Here is a tiny trained network, its code and every weight. The questions are about switching its units off for an input and a class, where a switched-off unit gives its printed mean instead of its output.

import numpy as np


def w(rows, s, z=0):
    codes = np.array(rows[::2]) - 128.0
    scale = np.full(codes.shape[1], s)
    scale[-1] = z or s
    return codes * scale


def norm(h):
    return h / np.sqrt((h * h).mean(-1, keepdims=True) + 1e-5)


def f(y):
    return np.maximum(y, 0)


def log_softmax(a):
    a = a - a.max(-1, keepdims=True)
    return a - np.log(np.exp(a).sum(-1, keepdims=True))


def net(x, mask):
    res = np.array(x, float).reshape(1, 5) / 4 @ E
    u = 0
    for l in range(2):
        y = f(norm(res) @ A[l][:, :-1].T + A[l][:, -1])
        res = res + np.where(mask[u : u + 15], y, B[l][:, -1]) @ B[l][:, :-1]
        u += 15
    return log_softmax(norm(res)[-1] @ U[:, :-1].T + U[:, -1])


A, B = {}, {}
E = w([
[122,132,45,87,81,72,58],'x0',
[126,123,67,74,224,179,136],'x1',
[120,2,115,154,142,77,180],'x2',
[245,132,61,201,183,55,144],'x3',
[150,71,49,123,81,141,170],'x4',
],0.0092)
A[0] = w([
[154,72,46,132,46,131,157,131],'0.n1',
[228,222,54,141,226,174,161,138],'0.n2',
[167,118,172,152,149,155,197,94],'0.n3',
[111,136,18,91,153,87,71,5],'0.n4',
[183,124,77,144,126,141,169,30],'0.n5',
[123,238,97,112,180,134,61,26],'0.n6',
[139,98,255,176,146,154,217,86],'0.n7',
[116,62,78,127,122,97,118,9],'0.n8',
[121,33,163,188,89,69,163,72],'0.n9',
[193,139,116,176,63,118,152,112],'0.n10',
[133,250,218,124,80,183,133,67],'0.n11',
[64,93,220,114,171,111,125,193],'0.n12',
[88,93,79,76,142,147,113,75],'0.n13',
[142,189,151,132,162,90,67,8],'0.n14',
[86,117,79,71,97,199,140,72],'0.n15',
],0.013,0.0023)
B[0] = w([
[120,83,64,178,51,105,143,223],'0.n1',
[212,186,1,138,149,120,151,249],'0.n2',
[153,82,101,160,132,161,145,188],'0.n3',
[152,33,124,125,198,165,119,205],'0.n4',
[143,144,109,179,126,114,159,179],'0.n5',
[174,166,135,18,80,170,103,210],'0.n6',
[172,15,158,143,205,173,96,239],'0.n7',
[56,175,106,145,118,104,105,182],'0.n8',
[202,112,154,17,96,131,97,217],'0.n9',
[127,129,160,111,220,43,124,187],'0.n10',
[73,206,142,188,59,85,137,255],'0.n11',
[154,93,227,155,156,173,106,215],'0.n12',
[89,138,110,115,176,160,168,187],'0.n13',
[99,208,155,202,140,95,146,175],'0.n14',
[48,198,111,96,133,76,216,205],'0.n15',
],0.021,0.0098)
A[1] = w([
[198,168,141,113,171,115,104,107],'1.n1',
[81,128,189,93,206,137,107,105],'1.n2',
[61,208,176,196,46,169,94,1],'1.n3',
[44,122,46,92,87,178,139,81],'1.n4',
[40,145,206,181,204,141,144,168],'1.n5',
[114,252,169,120,38,140,141,118],'1.n6',
[94,178,167,127,53,39,147,226],'1.n7',
[102,124,83,130,160,56,88,52],'1.n8',
[58,76,122,140,69,52,181,130],'1.n9',
[70,173,42,115,161,87,109,51],'1.n10',
[180,82,105,97,94,54,90,91],'1.n11',
[50,63,104,151,90,168,195,17],'1.n12',
[146,143,172,217,168,151,192,148],'1.n13',
[143,93,85,38,142,142,134,125],'1.n14',
[202,175,59,195,194,146,193,46],'1.n15',
],0.016,0.0037)
B[1] = w([
[126,70,200,223,131,90,182,181],'1.n1',
[189,224,124,198,172,145,56,172],'1.n2',
[44,37,113,183,39,145,227,206],'1.n3',
[250,125,242,141,85,90,201,189],'1.n4',
[138,231,44,128,147,235,126,206],'1.n5',
[97,148,214,26,80,109,185,230],'1.n6',
[83,91,193,100,59,209,94,216],'1.n7',
[199,79,98,91,109,161,57,165],'1.n8',
[10,60,90,128,133,138,42,196],'1.n9',
[200,111,204,96,153,81,134,201],'1.n10',
[27,182,42,158,165,172,87,191],'1.n11',
[167,101,58,239,95,133,176,173],'1.n12',
[80,182,6,128,104,114,127,191],'1.n13',
[138,246,133,183,141,20,142,192],'1.n14',
[97,6,90,149,164,35,180,247],'1.n15',
],0.019,0.013)
U = w([
[183,58,217,132,177,187,50,115],'0',
[131,156,99,53,141,137,90,10],'1',
[56,100,73,121,117,110,8,122],'2',
[130,207,117,204,184,212,120,138],'3',
[170,60,61,211,176,49,152,155],'4',
[176,207,167,66,152,55,185,91],'5',
[59,158,174,137,42,154,183,162],'6',
],0.018,0.011)

Each question gives the input, the list of numbers given to net, and the class t.
The units are the neurons (one row each of A and B). Each row of codes is followed by its name. A weight is (code - 128) times the scale printed after its matrix; where a second scale follows, it is the last column's (A, B and U).
mask holds one flag per neuron, layer by layer. A switched-off neuron (its flag False) gives its mean, the last column of its row in B, instead of its output. The means were averaged over made-up inputs and are rounded, as every weight is.
A unit's drop is (log p(t) with every unit on - log p(t) with that unit switched off) / (log p(t) with every unit on - log p(t) with every unit switched off).
The circuit of an input: a set's keep is (log p(t) with only the set's units on - log p(t) with every unit switched off) / (log p(t) with every unit on - log p(t) with every unit switched off). Starting from the 12 units with the biggest drops (on a tie, the unit counted first), units are removed one at a time, each time the one whose removal leaves the highest keep (on an exact tie, the one counted first), for as long as the keep stays at least 0.8.
circuit, biggest first: the units of the circuit, biggest drop first
most important unit: the unit with the biggest drop
top k neurons: the k neurons with the biggest drops, biggest first
k most important neurons of layer l: the k neurons of layer l with the biggest drops, biggest first
drop when u is switched off: that unit's drop, to one decimal
input [-3,3,-5,-2,5], class 5: most important unit : 0.n2
input [-6,-8,8,5,0], class 0: circuit, biggest first : 0.n9, 0.n7
input [4,-3,-2,0,0], class 6: 2 most important neurons of layer 0 : 0.n7, 0.n2
input [-2,-4,1,-2,-4], class 3: circuit, biggest first : 0.n7, 0.n11, 1.n5
input [-7,-6,1,1,6], class 0: top 3 neurons : 0.n7, 0.n9, 0.n2
input [-2,-6,3,6,7], class 2: top 2 neurons : 0.n1, 0.n2
input [-4,5,-1,-6,7], class 3: top 2 neurons : 0.n2, 0.n11
input [-2,3,3,-2,8], class 6: top 2 neurons : 0.n2, 0.n7
input [1,4,-6,1,1], class 5: top 2 neurons : 0.n6, 0.n7
input [6,8,-1,-7,-5], class 5: top 3 neurons : 0.n6, 0.n7, 0.n15
input [8,-4,5,8,-4], class 2: top 2 neurons : 0.n2, 1.n11
input [1,7,5,-3,0], class 3: top 2 neurons : 0.n2, 1.n5
input [-2,2,-5,1,-1], class 5: top 2 neurons : 0.n2, 0.n6
input [-2,-7,-4,4,-4], class 6: most important unit : 0.n11
input [8,6,-5,-2,-2], class 5: drop when 0.n6 is switched off : 0.2
input [-4,1,-1,-1,-2], class 3: drop when 0.n7 is switched off : 0.7
input [8,-3,8,-2,1], class 2: drop when 0.n8 is switched off : 0.0
input [7,-1,6,0,-4], class 2: 2 most important neurons of layer 1 : 1.n11, 1.n15
